Each row is shifted at random along 4 fixed directions that mean nothing.
Known rows, with every way that one mark hangs from another
duzom{bavot{pevat} sezap}: [  40  153   62   32  104   38  -18   62  149   82  132  -43 -107 -116
   16   28   81  -52  131    0   58   72 -106  -27  -64  -70  125  142
  -80  164   28  -14  -33  -38  -81 -112  -20   51  -51 -167   23 -133
   42  -30  -56   51  -57  -95  135  221    9  146   41   53  -15  -25
 -103  -31]
vosif{lizak{botup doduvo pedul{bavot{mimu} dinaz}}}: [ 113  105  -89  -80  119    4  129  -70  185 -158  120   72 -170  -33
 -242   90 -112   66  -33  203 -298 -206  -63 -225   -8 -540  168  108
  -34  222  336 -317  144 -138 -114 -550  336  281 -252  470   50   29
  186  669  231 -339  -65  -97   96   77  226    5  -51  -35   50 -125
   30  170]
dinaz{botup pedul{rofo}}: [ 287  488   -1   14  256  -78  294 -185   55 -162   12   61 -198 -273
 -175  164 -361  -21  230   -3  -93 -480   -6   83   58 -386   71  -19
 -185  256 -246 -537  221   -6 -275 -318  455  -68   30  388 -303    1
  575  570  130 -329 -250 -103  173  242  500  -65   47  114   55 -256
  -56 -188]
gadened{duzom{bavot sezap} fozo mimu pevat{dosaf{vosif}}}: [-207 -382   40   16 -367  -95 -173   31 -275   17 -187  -47  353  354
   87 -156   92   31  -56 -137    1  261  224   40   41  519 -338 -227
  107 -214  -61  519 -116  -83  262  732 -299   53  236 -382    7   70
 -416 -584 -242  149  410  255 -408 -410 -413 -201   79 -233 -101  167
   -2  107]
doduvo{sezap{duzom{bavot{pevat{dosaf{lizak}}}} mimu}}: [ -87 -259  -17  185  -56   61   18   92   69  -34   92 -134  -19  354
  -70   40  -46   -8  172 -276   52  377  -74  -48 -126   74  -64   82
  -10  154  -15  176 -123 -287  154  365  -25  362  123 -427 -235 -147
  -34 -335 -329 -116  371  268 -213  183 -161 -158  212 -316   -1  -71
 -341  141]
gadened{fozo{duzom{bavot{mimu}} sezap} pevat{dosaf{vosif}}}: [  -8  344   -6   84  -62 -130  -56   -4  -56  126  204  -75   18 -187
 -118  304 -148 -225  210  -75  155  -14  100   17  -58   33   80   26
 -155  154    7 -310  -61  -92 -164 -109   -5  305  144 -225 -131 -125
   88  112 -129 -168   41  137  165  329   49  -61  134  201  117  -96
 -273  -58]
lizak{pedul{dinaz doduvo}}: [ 133 -265   67 -160  319  402  450   87  461  -54 -118  -69 -110  384
  -81  -33 -229   -2  109   37   29  158 -345   59  -69 -182  222   11
    9  153 -290   72 -142  202  255  246  273 -200  113  148 -290  -40
    0 -349 -367   -8  295  -76 -260  -44  186  -44  -48 -229 -406 -164
 -132  161]
fugolo{bavot{mimu{sezap}}}: [ 101   22  199  -60  146  214   57   38  155  179  -20 -188  -58   65
   86  -94   59 -138  141 -101  293  171 -261  172 -105  188  117   31
   22   36 -248  196 -226  209   68  253 -171 -348  149 -288  -99 -243
 -116 -533 -395  295  169 -141   63  110   19   98  -66  100 -179  -43
 -109 -153]
gadened{fozo mimu pevat sezap}: [ 317  679  280   92  157 -157  134 -276   49  291  140  -34   28 -263
  -82  190 -241 -185  365  -73  124 -380    6  212  -29 -137  237  -69
 -255   79 -208 -338  -33   61 -328 -145   57   -4  160   65 -211 -254
  275  189 -135  -53  -44 -149  287  423  392  -54   61  345   22 -158
 -171 -179]
bavot{fugolo mimu{sezap{duzom}} pevat{dosaf{lizak}}}: [ -50  -95  -37  141 -159 -180  -29 -151 -228  -12   39   49  214   11
  -59    9 -137  -68   70 -236  -31    0  222   66  -67  122 -152 -103
  -29 -199   13  -42   64 -246  -28  102 -141  184   94 -127   85   33
  118   42  104 -145   69  167   13  -10  -15 -162  219  -34  228   43
   22  -53]
duzom{bavot{fugolo} sezap}: [-102  -10  -34   21   53  105  -47  272  143  -15   32   44 -141   23
   30   11   98   -2 -111   86   38  194  -64  -89  -45  -91  120  128
   -8  236   97   34   22   -4    3 -114   -7  104  -47 -148   84  -17
  -76  -55   87   12 -139   -4  -15  120 -139  154   -8  -58   27   69
  -95  104]
dosaf{bavot lizak{botup pedul} pevat{mimu{sezap}} vosif}: [ -63 -374 -139 -138 -150   81  167 -135  -54    4   14   -2  400  395
 -178   16 -291 -125   57 -326  -97  123   11   68  -69   38 -281 -145
  -45   11 -359   81 -129 -309  133  447  -26  116  240 -109  -87   66
   54 -172 -266 -312  539  351 -211 -121   92 -392  218 -285  -91 -121
 -134  -23]
rofo{duzom fugolo{vosif}}: [  68  -69  176 -176 -118 -159  -46 -131 -282  -99 -242  172   34  -91
  304 -229   18  136 -153   70  -58 -320  284  157  183  311 -107 -198
   89 -432 -199  109   81  276   -5  199  -84 -514   20  243   53  286
   46  -70  209  190 -252 -203 -123 -422   31  -16  -40  136    9  187
  328 -149]
bavot{pevat{dosaf mimu{sezap}}}: [   5 -247   -9   13 -109   45   56  -73   32   85   54 -151  137  167
  -32  -40   -4 -186  214 -145  119  261  -73  101 -126  151 -136  -42
    1  -70 -120  271  -64  -87  131  282 -207   19  168 -305    9 -178
 -139 -373 -322   73  368  152  -24  -15  -76  -11   59 -130  -74  -26
  -68  -69]
rofo{duzom{sezap{mimu}} fugolo}: [  23  141  137  208   85  -21  218  -16   17 -115  105  118 -174   80
   12  152 -310  -16  177 -140   56  -26  138   39  -99 -184  172   42
 -105  141  -29 -272   15 -198 -125   80  155  266  147   -1 -276  -50
  266  132  -46 -265  -28  -14 -153  288  157 -138  264  -74  129  -49
 -248   21]
vosif{lizak{gadened{mimu pevat sezap{duzom}} pedul}}: [ 254  447  231  165  452  112  -12 -174  231  291 -115 -167    4 -151
   75   58  -23   41  196   11  308 -245 -362  190   81  -14  291   14
  -37  -83 -196 -110 -279  233  -65   76  -32 -357   38   65 -147 -221
  -69 -269 -226  425  -15 -245  134  292  263  121 -261  336 -220  -99
 -106  -64]
fugolo{bavot{pevat{mimu}}}: [  48  138    3 -113  220  377 -251  433  654  390  350 -416 -364 -330
   21  109  522 -370  -46  397  355  443 -679 -187 -149  -91  450  415
   37  317  272  230  -83  432  153 -562 -303  -15 -196 -298  366 -526
 -437 -300 -273  547  -91 -186  661  413 -242  711 -554  262 -204  -27
 -129  -19]
duzom{bavot{fugolo pevat}}: [ -77 -147  -30 -117 -179  -40 -210   70 -102   41  -68  -21   67  -83
  109 -163  243   28 -180   55  -37   40   92   -5   39  263 -168   -7
   54  -87   87  302   50  134   36   55 -167 -176  -93 -138  211   64
 -143 -135  110  179  -61  -25   59 -217 -175  157 -118   26   -9   98
  204  -65]
sezap{duzom{bavot{fugolo pevat}} mimu}: [ -60  164    5  192 -179 -263 -259  -89 -338  -25   15   30   55 -273
   81  -75  100   92  -59  -41 -115 -203  369  -11   -1  165 -149  -32
  -44 -147  253   15  132  -42 -167  -83  -88  116  -80  -41  128   46
  115  242  202  -40 -165  -68  143  -20  -54    8   47  122  192   31
  196 -118]
bavot{fugolo{vosif{lizak{doduvo}}} pevat{dosaf mimu}}: [ 131  -10 -147 -160 -172 -175  -50  -27   40    3  157  -10   38  -86
 -196  184  -72 -212   67   49  -93  -57   73  -64   24 -114   14   81
  -35    6  -13 -278  133  -12  -81 -382   76  216  -64   24  125   71
  126  306  166 -126  -43  194  320   50   97  -21  -81  143  124  -30
  -40   16]
fozo{duzom{bavot{fugolo{vosif}}} sezap{mimu}}: [-254 -141  -16   31  -77  101 -256  364  -57  -64  -99  -71 -170   54
  230  -95  260   68 -239  165  122  337  -10  -78   -3  263   19   74
  179   49  198  275 -134  230  166   71 -217  -42    0 -280  110  -25
 -329 -324  -97  252 -107  -26 -162 -138 -411  128 -126    3  -82  118
  -30  126]
vosif{lizak{doduvo{sezap{duzom}} gadened{pevat} pedul{dinaz}}}: [-256 -188 -149  200  -74 -160 -116 -172 -285 -234 -218  290  127  -33
   78 -228  346  535 -413  324 -411 -202  166 -297  198 -292 -184 -182
  153 -354  659  170  201 -255   85 -211   59  118 -442  595  395  331
 -286  551  543    1 -240 -177 -383 -488 -276   22   -8 -220   40  237
  566  271]
lizak{botup doduvo{sezap} pedul}: [ 149  184    5   62  284   75  276 -178  165  -67 -101  153   -1  -53
 -149   66 -225  116   73   49  -86 -285  -47   57   -1 -465  115  -89
 -148  101  -85 -294   -1  -78 -125 -213  317  -76  -20  444 -140  105
  265  322  109 -252  -46 -125 -104   79  305 -120   83  -80  -99 -177
   84   20]
pevat{dosaf{bavot vosif{lizak}}}: [-152 -612 -338 -198 -188  200   71  391  225  -99  115  -80   59  520
 -104  141   18 -180 -131  -29  -49  588 -249 -189  -63  -16 -104   78
  117  323 -147  166  -21  -97  343  163   32  333   91 -291  -23   -6
 -284 -315 -250 -131  378  469 -177  -47 -268  -96  -56 -360 -108  -13
 -346  254]
fozo{duzom{bavot{mimu{sezap} pevat}} fugolo{vosif}}: [-278 -335   54  -37 -265   29 -168   73 -352  -77 -186  -57  129  276
  238 -220   57   98  -77 -199  129  303  209  101  -36  650 -320 -109
  190 -121  -29  431 -218   78  155  610 -262 -168  196 -427  -84   91
 -267 -594 -286  221  210   90 -301 -368 -335 -147  138  -98  -97   86
   44  -35]
pedul{dinaz doduvo rofo{fugolo{vosif} sezap{duzom mimu}}}: [ 151   90  276   34  232   25  300  -46  118 -213 -142   65 -346  159
   47  -84 -318  193  178  -20   -7 -146  153   82   30  -30  233   39
  -18 -161 -150 -192    4  124   35  255  306 -163   70  297 -437  125
  344  -13  -53 -100  -46 -235 -262  -19  272 -105  155  -57  -25  -42
  -67   47]
lizak{doduvo gadened{pevat} pedul}: [-173   94 -265  200 -110 -216 -212 -139 -152 -123  -42  198  136 -395
   -2  -65  337  242 -336  414 -314 -265  173 -277  158 -363 -147 -132
   11 -171  580  -50  289 -112  -46 -541   75  176 -407  503  496  169
 -221  756  526  -30 -321 -135   40 -230 -197  216 -188   -7   71  101
  580   82]
doduvo{dinaz{pedul{rofo}} sezap}: [-132 -446  -31  -40 -237 -188  120 -293 -562 -346 -454  208  178  284
  174 -423  103  511 -273  -17 -346 -279  367   69  225  178 -566 -348
  158 -466   -2  464  188 -185  145  569   63 -449 -101  324  -73  361
  -42   18  250 -128   25  -36 -727 -842 -109 -273  195 -450  -45  116
  522   21]
mimu{sezap{duzom{bavot}}}: [-215 -107  -26  215  -18   16 -106  138 -132 -122  -59   90  -19   45
  142 -172  153  160 -162   54  -62  146   91 -124  -37   -5  -63  -92
   48   14  238  207   74 -126   86   69  -95  151  -12  -54  156   63
 -190  -58   48   23 -110  -57 -178 -102 -298   65  127 -143   22  152
  127   67]
duzom{bavot{fugolo pevat} sezap}: [ -21  158   28  -30  156  140 -195  258  286  179  114  -93 -191 -260
   69    2  290  -75  -70  191  151  157 -217  -70  -34  -16  244  262
  -19  139  167   77  -27  189  -36 -308 -155  -64 -174 -181  239 -151
 -124 -117  103  270 -243 -159  295  224 -122  413 -205  162   -6   78
  -18   15]
doduvo{dinaz{botup pedul} sezap{mimu}}: [ 445  386  294  -15  550  222  447 -243  255  123  -56 -132 -173  -80
  -14   47 -289  -20  465 -145  184 -322 -360  402  -24 -184  330   90
 -151  116 -583 -193 -192  265 -216   71  228 -546  123  145 -530 -304
  482 -209 -326  -45   44 -294    1  377  619  -59  -43  130 -224 -296
 -242 -180]
vosif{lizak{botup gadened{fozo{fugolo} mimu pevat}}}: [ -74   27    1   35 -269 -220  121 -230 -325  -84  -64  225  260  213
  -73   98 -231   66   32 -177 -159 -106  280   52    0   -2 -301 -280
  -16  200   59  -54    6 -248 -153  133  126  292  148  137 -122  136
   37  301   37 -240  191  177 -275 -100   68 -429  203  -91   40 -100
 -102   36]
dosaf{bavot{mimu{sezap{duzom}}} pevat vosif}: [ 225  477  144   -7  404  177 -123  -14  292  477  179 -269  -12 -505
   92  102  139 -269  178   43  387 -149 -358  195  -63  104  425  184
 -131 -192 -255 -160 -201  368 -135 -223 -291 -398   10  -84   82 -318
   35 -295 -180  408  -90 -284  626  449  229  361 -300  529  -73  -19
  -27 -290]
mimu{sezap{duzom{bavot{fugolo{vosif}}}}}: [-264 -240 -117  143 -160   39   99  279 -141 -270  -11  156    6  400
  -24   73 -310   59  -66 -233  -71  338  246  -99  -93   22 -113  -52
    1  285  -40  -86   28 -240   54  261  187  497  247 -213 -247  202
   89  -91  -80 -373   40  307 -299   22 -199 -294  405 -293  133   24
 -228  143]
bavot{pevat{dosaf{lizak{pedul} vosif} mimu{sezap{duzom}}}}: [  12   81  -71   83   43 -129 -286 -140  -85  112   12  -20  191 -388
   91 -142  232   -2 -118  183  -75 -213   43   -2  110   20  -17  -45
   24 -467   87   22   97   87   10 -264 -281 -163 -179  183  461   22
 -117  132  280  193 -219  -85  280 -106  -61  200 -171  177   84  142
  345  -48]
rofo{duzom{bavot{pevat{dosaf}}} fugolo{vosif} sezap{mimu}}: [-406 -362 -209  152 -409 -123 -301  409   -4 -273  314   21 -284  109
   25   41  255   24 -214  212 -184  563  232 -473  -33  -34  -39  291
  111  126  691  153  253 -295  207 -199  -87  798 -211 -266  262   -9
 -257  230  175 -206  -99  203  -77   18 -568  238  100 -338  343  199
  -64  312]
pedul{bavot dinaz rofo{sezap{duzom}}}: [  74  440   32  151  302   12   60  125  257  -95  193   11 -531 -287
  -70  125   -2  102   13  274  -49 -166  -69 -241  -21 -447  367  234
 -102  175  393 -375  242  -51 -136 -528  284  251 -236  385 -100  -87
  229  569  246 -152 -385 -251  217  343  142  293  -19   49  204  -24
  -45   71]
doduvo{dinaz{pedul} sezap{mimu}}: [  15  115  -17  145   25 -162   14 -176 -248 -105  -15  108  -52 -204
  113 -147  204  259 -107  213 -273 -303  133  -26  107 -248  -41  -23
    4 -196  244   54  227  -51 -132 -285   43  -93 -287  340  118  -39
   83  431  300 -164 -277 -228 -117 -133   43   52   -3  -80  101   27
  318   41]
dosaf{lizak{doduvo gadened} pevat{mimu} vosif}: [  -3  -25 -169   -8  103  136   88   55  361  173  251   -6  106 -104
 -171  273   46 -244   -2   82   25  137 -306 -119  -48 -376  241   86
  -79  112  -14 -227  -43  -96    2 -375    1  258  -79   94  159 -103
 -115  200   32  -31   70  141  246  266  -12  119 -139   53  -21  -22
  -88   49]
sezap{duzom{bavot{fugolo{vosif{lizak{botup}}} pevat}} mimu}: [ -25   55    2  -68  282  366 -269  587  624  156  217 -265 -380 -124
   51  129  256 -179  -98  261  204  506 -521 -203 -107  -60  481  445
   87  434  242   70 -184  427  132 -511 -141  194 -126 -213  223 -266
 -219 -301 -137  366 -186  -89  450  405 -237  446 -416  202 -141  -42
 -332  187]
pevat{dosaf{bavot{fugolo mimu{sezap}} vosif}}: [  98  165  -72 -108  169  162 -111  175  304  292  140 -212  -10 -235
  -39  149   76 -319   51   63  298  120 -254  121  -58   79  270  217
  -66  -16 -223 -139  -92  292  -34 -227 -184 -199   21 -205   93 -223
  -34 -265  -63  174   -1   33  447  360   88  309 -282  274   62    7
 -120 -106]
pedul{bavot{pevat{dosaf}} doduvo{sezap{duzom}}}: [ -18   17 -124  200  -40 -102   26    7   11  -76  147   -8 -191  -22
 -141   74   75   75   95   29  -59   44   42 -199  -38 -196   -7   99
  -58   17  305  -62  215 -264    3 -135  159  383 -132   25 -134  -40
   68  265  112 -221   -5   77   -1  122  -53   69  117 -194  200   38
  -12   92]
dinaz{botup pedul{bavot{pevat{mimu}} doduvo rofo{sezap}}}: [ 180   65  115  -62  329  354  235   93  550   55   60 -313 -463   63
 -191    5   -7  -88  281    7  252  158 -499  -19  -53 -111  230  295
   -7  233 -118   78  -61   97  154  192  168 -186   25 -129 -391 -334
   52 -309 -351  129  163  -97   62  231  151  298 -180 -140 -170 -117
 -242  -29]
dosaf{bavot lizak{botup pedul} pevat}: [  74   15  -99 -209   80   49 -143  -41  154  140   33  -59   96 -228
  -18  -78  234  -53 -171  231  -96 -168 -215  -77   61 -114    0   11
  -14  -51   42   94   48  111   75 -306 -121 -209 -206  208  395  -24
  -94  177  126  145  -23 -130  247  -87   56  185 -314  101 -158  -36
  211  -45]
lizak{gadened pedul{dinaz{botup}}}: [ 152  231    4   -1  310  116  373 -135  198  -88   11  123  -54 -106
 -115  160 -269   16  168   55  -97 -209 -169   61  -25 -441  206    3
 -106  216 -106 -365   25   21 -167 -331  348  -29  -30  443 -149  -25
  305  395   46 -215  -69 -167   17  234  373  -39   14   35  -50 -184
  -36  -29]
fozo{duzom fugolo{bavot{pevat{mimu}} vosif} sezap}: [ -74   87   51  -63 -215  -99 -117  -15 -335    5  -18  -77  -44   -2
   96   31  -18  -61   58  -93  196   18  187   89  -31  394 -192  -45
   61   18  -36   19 -115   98  -56  177  -93 -102  142 -271 -157   14
  -12 -126 -224   99   44   34   -8  -99  -35 -159   93  150  -31  -75
  -72 -156]
vosif{lizak{botup doduvo{sezap} pedul{dinaz}}}: [ 270  125  102 -134  474  244  409 -110  414  -40  -73   92 -137  118
 -184   83 -281   98  136   89  -82 -211 -314   45   -3 -551  336   41
  -96  206 -156 -317 -106   30  -67 -265  390 -145  -73  506 -200   64
  284  205   11 -176    8 -195 -103  148  438 -100    8  -37 -226 -204
 -117  146]
bavot{fugolo{vosif{lizak}} mimu}: [ 188  220  -21 -121  -63 -175  150  -22  -54  -50  181  116  -36  -26
 -120  282 -362 -176  116 -133 -107 -169  126   50  -13 -176  120   58
  -88  203 -215 -527   89  -22 -270 -344  235  213   80   91 -165   45
  423  396  123 -329 -180  130  248  245  312 -228  132  198  229 -123
 -255  -43]

Rows
[ -43  189  -66   24   38   21 -378  204  223  231  231 -213 -149 -430
    2   13  394 -197  -49  260  167  188 -164 -111  -54   32  211  305
  -17    4  368   77   70  164  -44 -518 -309   62 -245 -255  441 -266
 -203   -5  158  273 -217 -106  539  292 -189  569 -295  263  167  111
   83  -32] : duzom{bavot{fugolo mimu{sezap} pevat{dosaf}}}
[ 105  -31   42 -103  -65  -18    1  -95  -34  144    4 -137  212   49
  -63   44 -221 -206  267 -352  188   58  103  280  -43  381  -90   41
  -91 -117 -446  -36 -177   57  -91  369  -94 -186  223 -386 -228  -35
  193 -430 -207  -27  276  191  121  133  183  -99  110  108   82  -72
 -165 -195] : duzom{bavot{fugolo mimu{sezap} pevat{dosaf{vosif}}}}
[-142  -38  -18  255 -152 -183  -55 -136 -215  -18  -14  102  230   82
    7   38   28   78  -31  -61  -83   42   84  -81   13  -27 -131 -178
   36  -69  219   92   22 -337   46  134 -122  307   18   -9  126  -33
 -196  138   50  -19   96  111 -236  -89 -208 -135   95 -116   96   93
   18   86] : dosaf{lizak{gadened{duzom{sezap} mimu pevat}}}
[  34  140  102  136  184  176   30   49  172  221   85 -130  -19 -105
    3   89  -81 -183  142 -109  289  112 -154  133 -162   54  197   61
  -72   21  -74  -10 -116   94  -38   24 -160   -7  171 -181  -34 -198
   10 -303 -195  153   16  -32  233  284   44  123   -3  140  -20  -26
 -116 -122] : bavot{fugolo pevat{mimu{sezap{duzom}}}}
[-121  -96 -218  -16 -124   54   89  199   70 -315   93  -19 -332  135
 -159   84 -111   67  -79   40 -133  131   12 -250   28 -176 -179  154
   30  423  199  -49  287 -161   23  -25  373  381  -71   27 -277   14
  156  326   85 -364  -48  210  -93   32  -44   64   47 -321  129  -77
 -113   75] : dinaz{botup pedul{bavot{pevat} rofo{fugolo}}}
[ -66   37   82 -202  -85 -104 -471  114 -271   29 -186  -28  -90 -255
  381 -284  477  146 -350  310   36 -130   55   -2  178  458  -41   -6
  257 -259  180  292  -36  459   30 -149 -344 -528 -212   -9  387  114
 -355 -156  206  580 -382 -279  129 -389 -260  257 -383  356  -76  228
  298  -29] : fozo{duzom{bavot{mimu}} fugolo{vosif{lizak}}}
[  86  357   95  -78   53  -40 -158   -3   53  238   21  -47  -44 -263
   40   59  229 -130  -34  176  207 -139 -109   72   64   66  128    1
   -5   45  -21 -106  -30  252 -112 -272  -94 -208  -70  -28  125 -113
 -185   60   78  326 -135 -109  283  195   28  171 -287  322  -11   32
  -13  -59] : pevat{dosaf{lizak{gadened{fozo{fugolo{bavot}} mimu}}}}
[-131  -32   39   -9   68  130 -133  201  -32   33 -174  -34 -107  -19
  172  -83  174   54 -174  103  216  107  -70   38    3  219   26  -26
   87   27   48  205 -125  181   94  141 -165 -269   38 -188   57   24
 -233 -333  -49  271 -110  -97 -152 -119 -196  139 -103   73 -130   95
   15   -1] : fozo{duzom{bavot{fugolo}} sezap}
[  60  -60   43 -206  -89  -66  -14  -11 -140  -50 -115   88   29   65
  137  -67  118   68  -75   -5  -31  -43  -31   28  134  124 -106  -76
  123  -45 -204   20  -56  145    3   42   40 -284  -40   42   -3  148
  -77  -47   24  199  -97  -54  -48 -193  -20  -97  -67  116  -52   65
   39  -69] : fugolo{bavot vosif{lizak{gadened}}}
[-142 -198   65  131   10  252   18  185  131   93  100 -203  -39  215
   25    0   46 -120   90 -189  256  487 -214  -23 -217  188   34   75
   55  150   51  275 -203  -41  194  322 -187  151  181 -443  -91 -246
 -220 -543 -461  160  278   48  -22  128 -247   35  105 -123 -110  -40
 -191  -26] : fugolo{bavot{mimu{sezap{duzom}} pevat}}
[ 199  328  232  -71  394  156  345 -216  162  109 -187  162   44  -19
  -11  105 -238   50  156  -74  146 -298 -214  257   35 -258  182 -152
  -82   92 -356 -303 -277   79 -171   -1  187 -391  139  309 -223   63
  148   -7  -50   79  -55 -214 -147  148  372 -214   75  166 -216 -119
 -124  -51] : vosif{lizak{botup gadened{fozo{sezap}} pedul}}
[ -12 -368 -186 -110 -369 -114  107  -69 -161  -29   54  -18  319  259
 -154  146 -281 -235  127 -308  -52  154  242  127  -67  227 -320  -93
  -44  -49 -308   23   28 -141   30  324   -9  178  249 -232 -162   74
  124 -145 -137 -288  398  458  -55 -109   49 -304  168 -179  104 -103
 -135  -74] : bavot{fugolo pevat{dosaf{vosif} mimu}}
[ -24 -243  124 -112  256  433  214   53  448  144 -278  -59  103  209
   28 -126  101   47  -38   93  192  232 -426   94   -5   27   77 -127
   72   21 -148  407 -303  305  329  363  -29 -394  111  104  -21  -35
 -414 -595 -314  402  296 -142 -287 -198 -117   93 -243 -156 -514  -27
   76   95] : lizak{botup gadened{fozo pevat} pedul{doduvo}}
[ -31  -40  -90  196   -5 -101 -127 -125   49  -18   31   13  130 -127
 -132  -68   83  -41   16  132 -101   -5   -3 -136  -44 -230  -22 -127
  -44  -93  314   68  126 -213   95 -254 -149  285  -80  167  406  -13
 -122  256  138  -43   65   17   54  -43 -119   84  -49  -51    9   33
  167   59] : gadened{pevat{dosaf{lizak{botup doduvo}} mimu{sezap{duzom}}}}
[-145 -437 -157 -182 -450 -262  -16   30 -452 -316 -158  302  191  292
  109 -148  -20  167 -318  -23 -398   -2  387  -76  133  121 -398 -230
  172 -115  -10  132  205  -89   63  103   41   69  -16  146  140  395
  -15  210  312 -198 -115  205 -326 -560 -192 -331  153 -203  125  154
  172  114] : bavot{fugolo{vosif{lizak}}}
[ -30 -216   -1  -75 -311 -141   72 -263 -341   51  -26   31  353  254
  -98  -54 -213  -97   88 -431  -26  -39  243  175  -69  274 -357 -194
  -43 -151 -283  100  -27 -318  -25  506 -116   -3  232 -278  -91   61
  128 -143 -116 -212  349  282 -135 -137   82 -353  297 -127  115   19
  -28 -168] : dosaf{bavot{fugolo pevat{mimu{sezap}}} lizak}
[  33  -51 -219 -225 -212 -195  -31 -107 -212 -103  -23  131  189   13
 -149   66 -115   43 -169   14 -257 -316  245  -91  147  -78 -200  -65
  -26  -76  -99 -301  148  -92  -75 -133  238   70 -100  204   44  333
  184  441  263 -255  -53  156   76 -207  161 -238   -2   47   39  -21
  158   14] : dosaf{bavot{fugolo{vosif{lizak{doduvo pedul}}}} pevat}
[-161    9 -116  170 -338 -273 -207  -50 -369  -62  109   74  111 -134
  -50   35   18    3  -97  -84 -157  -84  403 -120  -53   75 -230  -54
  -56  -34  339   -6  229 -283 -129 -100  -64  401  -24  -95  163   92
   67  341  220 -224  -83  134  117  -48 -133  -50  176  -15  283   58
  144  -79] : sezap{duzom{bavot{fugolo pevat{mimu}}}}
[-256 -389 -181  132 -199 -111  197  175 -174 -506  -18  386 -133  466
  -48   -2 -245  309 -261   43 -402  136  349 -341   74 -337 -112  -66
  109  102  254 -189  280 -403  165   57  401  599  -46  284 -104  408
   75  440  294 -532 -178  189 -544 -273 -166 -325  393 -477  181  125
  -29  392] : rofo{fugolo{vosif{lizak{pedul{doduvo}}}} sezap{duzom}}
[ 123  278   35  -55  -44 -150 -159   34  -56   84  174  -38  -77 -201
  -44  169 -100 -136   77  -75   17 -152   94  -14    6   51  117  140
  -67   86  -32 -305   49   46 -216 -287   34  165    4  -98   -5   20
  237  178   91  -32 -228   43  421  242  142    6    6  317  178  -18
 -155  -99] : sezap{duzom{bavot{fugolo{vosif{lizak}} pevat{mimu}}}}
[  21  -18  -45  -82   50   50  -53   76   98  -61  -18    6 -184   57
    0  -47  165  172 -175  175 -101  -38 -133 -151  114 -194  102  134
  114  -19  124  -52   -6   51   10 -185  129  -52 -218  158  -38   36
  -99  125  129   32 -156  -44  -17  -66  -65   73 -126  -53    7   83
   70  187] : fugolo{vosif{lizak{doduvo{sezap} pedul{bavot{mimu}}}}}
[ -69 -189   27  -59   79  257  -46  141  159  251   10 -159  180  109
   48    9   -7 -172  -38 -247  264  284 -220  149  -99  339   89   60
   41 -118 -299  148 -276  133  142  350 -289 -191  181 -347  -14 -110
 -121 -636 -235  213  199  132   96   95  -95   24  -40   46  -49   62
 -144  -64] : dosaf{bavot{fugolo mimu{sezap{duzom}} pevat} lizak vosif}
